Below is a small trained network, with its code and all its weights. Each question gives an input and a class and asks what happens when units are switched off, that is, made to give their printed mean instead of their output.

import numpy as np


def w(rows, s, z=0):
    codes = np.array(rows[::2]) - 128.0
    scale = np.full(codes.shape[1], s)
    scale[-1] = z or s
    return codes * scale


def norm(h):
    return h / np.sqrt((h * h).mean(-1, keepdims=True) + 1e-5)


def f(y):
    return np.maximum(y, 0)


def log_softmax(a):
    a = a - a.max(-1, keepdims=True)
    return a - np.log(np.exp(a).sum(-1, keepdims=True))


def net(x, mask):
    res = np.array(x, float).reshape(1, 5) / 4 @ E
    u = 0
    for l in range(3):
        y = f(norm(res) @ A[l][:, :-1].T + A[l][:, -1])
        res = res + np.where(mask[u : u + 13], y, B[l][:, -1]) @ B[l][:, :-1]
        u += 13
    return log_softmax(norm(res)[-1] @ U[:, :-1].T + U[:, -1])


A, B = {}, {}
E = w([
[128,129,127,127],'x0',
[211,20,59,211],'x1',
[168,254,79,118],'x2',
[106,198,185,233],'x3',
[130,127,130,127],'x4',
],0.0059)
A[0] = w([
[202,149,158,154,207],'L0N1',
[167,144,109,204,199],'L0N2',
[140,135,158,1,169],'L0N3',
[133,72,173,86,128],'L0N4',
[121,52,109,163,117],'L0N5',
[70,139,177,190,140],'L0N6',
[121,47,113,152,2],'L0N7',
[144,126,90,102,221],'L0N8',
[100,120,123,145,81],'L0N9',
[115,156,120,208,156],'L0N10',
[212,172,89,125,82],'L0N11',
[62,82,85,125,170],'L0N12',
[228,126,26,156,77],'L0N13',
],0.011,0.004)
B[0] = w([
[2,161,108,168,202],'L0N1',
[108,38,102,153,229],'L0N2',
[24,204,93,135,254],'L0N3',
[81,150,159,177,192],'L0N4',
[28,88,97,49,208],'L0N5',
[151,82,237,63,212],'L0N6',
[123,174,118,15,176],'L0N7',
[143,200,201,34,205],'L0N8',
[124,138,172,158,132],'L0N9',
[118,87,132,179,207],'L0N10',
[199,165,106,115,190],'L0N11',
[91,87,138,148,189],'L0N12',
[165,99,229,112,231],'L0N13',
],0.0064,0.006)
A[1] = w([
[209,106,149,100,66],'L1N1',
[77,140,115,174,147],'L1N2',
[99,158,128,102,89],'L1N3',
[113,150,179,119,92],'L1N4',
[109,51,71,97,3],'L1N5',
[151,214,119,193,198],'L1N6',
[111,106,171,158,210],'L1N7',
[242,116,103,100,125],'L1N8',
[169,100,182,85,196],'L1N9',
[101,153,180,108,145],'L1N10',
[37,194,75,164,163],'L1N11',
[226,90,196,247,90],'L1N12',
[163,123,140,204,43],'L1N13',
],0.012,0.0031)
B[1] = w([
[144,132,158,178,154],'L1N1',
[151,116,163,150,196],'L1N2',
[171,92,91,108,191],'L1N3',
[130,154,121,138,191],'L1N4',
[140,117,111,99,180],'L1N5',
[169,104,109,139,195],'L1N6',
[183,158,121,129,229],'L1N7',
[53,123,251,140,159],'L1N8',
[93,200,157,94,205],'L1N9',
[141,87,134,159,236],'L1N10',
[161,68,114,180,254],'L1N11',
[113,153,87,75,211],'L1N12',
[128,137,68,65,158],'L1N13',
],0.012,0.0062)
A[2] = w([
[218,111,76,74,155],'L2N1',
[177,166,41,68,112],'L2N2',
[104,202,79,88,125],'L2N3',
[79,52,133,97,101],'L2N4',
[106,38,156,97,90],'L2N5',
[132,165,31,98,142],'L2N6',
[90,5,136,167,84],'L2N7',
[143,84,162,130,136],'L2N8',
[174,56,12,107,194],'L2N9',
[163,183,67,166,254],'L2N10',
[145,171,87,152,232],'L2N11',
[126,173,109,155,167],'L2N12',
[190,159,145,119,167],'L2N13',
],0.011,0.0035)
B[2] = w([
[80,195,128,110,198],'L2N1',
[101,214,112,132,192],'L2N2',
[109,133,78,177,163],'L2N3',
[208,105,63,179,211],'L2N4',
[124,111,96,186,213],'L2N5',
[158,172,121,173,187],'L2N6',
[29,166,126,201,234],'L2N7',
[184,187,89,82,177],'L2N8',
[117,194,179,53,254],'L2N9',
[182,139,78,99,195],'L2N10',
[204,116,106,83,174],'L2N11',
[255,59,99,109,148],'L2N12',
[111,95,172,164,166],'L2N13',
],0.0057,0.008)
U = w([
[78,90,131,185,175],'0',
[114,178,250,118,184],'1',
[169,213,110,97,204],'2',
[218,131,154,174,4],'3',
[100,102,119,56,32],'4',
],0.02,0.0022)

Each question gives the input, the list of numbers given to net, and the class t.
The units are the neurons (one row each of A and B). Each row of codes is followed by its name. A weight is (code - 128) times the scale printed after its matrix; where a second scale follows, it is the last column's (A, B and U).
mask holds one flag per neuron, layer by layer. A switched-off neuron (its flag False) gives its mean, the last column of its row in B, instead of its output. The means were averaged over made-up inputs and are rounded, as every weight is.
A unit's drop is (log p(t) with every unit on - log p(t) with that unit switched off) / (log p(t) with every unit on - log p(t) with every unit switched off).
The circuit of an input: a set's keep is (log p(t) with only the set's units on - log p(t) with every unit switched off) / (log p(t) with every unit on - log p(t) with every unit switched off). Starting from the 12 units with the biggest drops (on a tie, the unit counted first), units are removed one at a time, each time the one whose removal leaves the highest keep (on an exact tie, the one counted first), for as long as the keep stays at least 0.8.
units of the circuit, in order: the units of the circuit, biggest drop first
most important unit: the unit with the biggest drop
k most important neurons: the k neurons with the biggest drops, biggest first
top k neurons in layer l: the k neurons of layer l with the biggest drops, biggest first
input [-6,6,-4,0,7], class 4: most important unit -> L0N7
input [8,0,1,5,-1], class 3: units of the circuit, in order -> (L2N9 L0N3)
input [2,-7,-6,0,-6], class 0: 2 most important neurons -> (L0N3 L0N13)
input [2,3,4,0,5], class 1: units of the circuit, in order -> (L0N11 L1N8)
input [2,6,1,-1,-2], class 1: units of the circuit, in order -> (L0N13 L1N9)
input [-4,8,-7,0,-3], class 4: units of the circuit, in order -> (L0N7 L1N11)
input [4,7,8,0,-3], class 1: 2 most important neurons -> (L1N8 L0N13)
input [1,-5,0,-3,-1], class 0: 2 most important neurons -> (L1N7 L1N11)
input [-4,7,5,-2,1], class 1: 2 most important neurons -> (L0N13 L1N8)
input [4,5,-3,-1,-5], class 4: 2 most important neurons -> (L0N7 L1N5)
input [-5,6,-1,2,-2], class 0: 2 most important neurons -> (L0N5 L0N1)
input [1,0,8,5,-6], class 3: 2 most important neurons -> (L0N1 L1N11)
input [7,7,2,1,2], class 2: 2 most important neurons -> (L0N1 L0N2)
input [2,-5,5,1,-8], class 3: top 2 neurons in layer 1 -> (L1N12 L1N11)
input [7,6,-2,2,5], class 0: units of the circuit, in order -> (L0N5)
input [0,-1,-7,-6,-1], class 0: top 4 neurons in layer 0 -> (L0N4 L0N3 L0N6 L0N12)
input [2,-5,3,1,6], class 3: top 2 neurons in layer 0 -> (L0N5 L0N7)
input [-1,-1,2,5,8], class 3: 3 most important neurons -> (L0N1 L1N7 L0N5)
input [8,-2,-5,-7,5], class 0: top 2 neurons in layer 0 -> (L0N3 L0N4)
input [7,7,4,-2,1], class 1: most important neuron -> (L0N13)
